Below is a small trained network, with its code and all its weights. Each question gives an input and a class and asks what happens when units are switched off, that is, made to give their printed mean instead of their output.

import numpy as np


def w(rows, s, z=0):
    codes = np.array(rows[::2]) - 128.0
    scale = np.full(codes.shape[1], s)
    scale[-1] = z or s
    return codes * scale


def norm(h):
    return h / np.sqrt((h * h).mean(-1, keepdims=True) + 1e-5)


def f(y):
    return y / 2 * (1 + np.tanh(0.7978845608 * (y + 0.044715 * y**3)))


def log_softmax(a):
    a = a - a.max(-1, keepdims=True)
    return a - np.log(np.exp(a).sum(-1, keepdims=True))


def net(x, mask):
    res = np.array(x, float).reshape(1, 2) / 4 @ E
    u = 0
    for l in range(4):
        y = f(norm(res) @ A[l][:, :-1].T + A[l][:, -1])
        res = res + np.where(mask[u : u + 5], y, B[l][:, -1]) @ B[l][:, :-1]
        u += 5
    return log_softmax(norm(res)[-1] @ U[:, :-1].T + U[:, -1])


A, B = {}, {}
E = w([
[46,123,168,253],'x0',
[214,70,195,190],'x1',
],0.0041)
A[0] = w([
[161,76,115,140,161],'0.n1',
[176,248,74,3,251],'0.n2',
[98,15,206,163,134],'0.n3',
[255,172,184,75,84],'0.n4',
[62,254,134,110,174],'0.n5',
],0.0035,0.0025)
B[0] = w([
[81,196,90,182,145],'0.n1',
[165,171,168,240,255],'0.n2',
[107,168,101,172,159],'0.n3',
[4,131,7,151,153],'0.n4',
[107,116,121,170,175],'0.n5',
],0.0038,0.0033)
A[1] = w([
[65,91,120,200,129],'1.n1',
[170,2,98,88,3],'1.n2',
[85,180,71,66,219],'1.n3',
[34,192,42,48,53],'1.n4',
[218,191,139,77,93],'1.n5',
],0.0054,0.0036)
B[1] = w([
[192,200,107,80,245],'1.n1',
[40,111,159,179,88],'1.n2',
[198,68,63,176,255],'1.n3',
[58,1,95,147,185],'1.n4',
[210,187,139,137,187],'1.n5',
],0.0056,0.0022)
A[2] = w([
[2,169,191,194,181],'2.n1',
[209,99,114,11,127],'2.n2',
[67,150,151,132,251],'2.n3',
[156,144,65,73,108],'2.n4',
[189,17,201,130,214],'2.n5',
],0.008,0.0015)
B[2] = w([
[254,176,121,121,254],'2.n1',
[246,227,127,180,200],'2.n2',
[227,91,111,119,153],'2.n3',
[142,134,215,130,178],'2.n4',
[116,62,10,170,205],'2.n5',
],0.0066,0.0034)
A[3] = w([
[9,99,2,112,251],'3.n1',
[75,107,170,214,52],'3.n2',
[73,76,183,254,90],'3.n3',
[52,32,112,77,3],'3.n4',
[184,227,189,206,161],'3.n5',
],0.0061,0.0032)
B[3] = w([
[211,51,51,254,174],'3.n1',
[242,153,64,22,114],'3.n2',
[178,197,44,50,129],'3.n3',
[195,230,130,163,122],'3.n4',
[35,135,168,24,254],'3.n5',
],0.0057,0.0065)
U = w([
[215,204,196,63,203],'0',
[157,58,71,173,201],'1',
[78,156,225,35,98],'2',
[2,14,193,136,2],'3',
],0.0083,0.005)

Each question gives the input, the list of numbers given to net, and the class t.
The units are the neurons (one row each of A and B). Each row of codes is followed by its name. A weight is (code - 128) times the scale printed after its matrix; where a second scale follows, it is the last column's (A, B and U).
mask holds one flag per neuron, layer by layer. A switched-off neuron (its flag False) gives its mean, the last column of its row in B, instead of its output. The means were averaged over made-up inputs and are rounded, as every weight is.
A unit's drop is (log p(t) with every unit on - log p(t) with that unit switched off) / (log p(t) with every unit on - log p(t) with every unit switched off).
The circuit of an input: a set's keep is (log p(t) with only the set's units on - log p(t) with every unit switched off) / (log p(t) with every unit on - log p(t) with every unit switched off). Starting from the 12 units with the biggest drops (on a tie, the unit counted first), units are removed one at a time, each time the one whose removal leaves the highest keep (on an exact tie, the one counted first), for as long as the keep stays at least 0.8.
circuit, biggest first: the units of the circuit, biggest drop first
k most important neurons: the k neurons with the biggest drops, biggest first
top k neurons in layer l: the k neurons of layer l with the biggest drops, biggest first
drop when u is switched off: that unit's drop, to one decimal
input [5,-4], class 0: circuit, biggest first : (2.n1)
input [-2,-4], class 1: 2 most important neurons : (1.n1, 1.n4)
input [-6,-8], class 1: 4 most important neurons : (1.n3, 1.n4, 1.n1, 2.n1)
input [5,1], class 0: circuit, biggest first : (2.n1, 1.n3)
input [-5,-8], class 1: 3 most important neurons : (1.n4, 1.n1, 2.n1)
input [8,7], class 0: top 2 neurons in layer 0 : (0.n3, 0.n1)
input [-2,-3], class 2: top 2 neurons in layer 0 : (0.n2, 0.n4)
input [-3,-4], class 1: top 3 neurons in layer 1 : (1.n1, 1.n4, 1.n3)
input [-2,3], class 2: top 2 neurons in layer 0 : (0.n1, 0.n4)
input [4,-1], class 0: top 2 neurons in layer 1 : (1.n3, 1.n5)
input [3,2], class 2: 3 most important neurons : (1.n3, 1.n1, 1.n4)
input [0,-3], class 2: top 2 neurons in layer 0 : (0.n2, 0.n4)
input [4,-3], class 0: top 2 neurons in layer 2 : (2.n1, 2.n3)
input [-4,-5], class 1: top neuron in layer 0 : (0.n5)
input [6,1], class 0: top 2 neurons in layer 1 : (1.n3, 1.n5)
input [3,1], class 2: 2 most important neurons : (1.n1, 1.n4)
input [-3,0], class 2: top 2 neurons in layer 0 : (0.n2, 0.n4)
input [-4,-7], class 1: drop when 3.n3 is switched off : 0.0
input [7,1], class 0: drop when 2.n1 is switched off : 0.5
input [0,-1], class 2: most important neuron : (1.n3)
input [8,-2], class 0: drop when 2.n1 is switched off : 0.5
input [5,4], class 0: drop when 2.n5 is switched off : 0.1
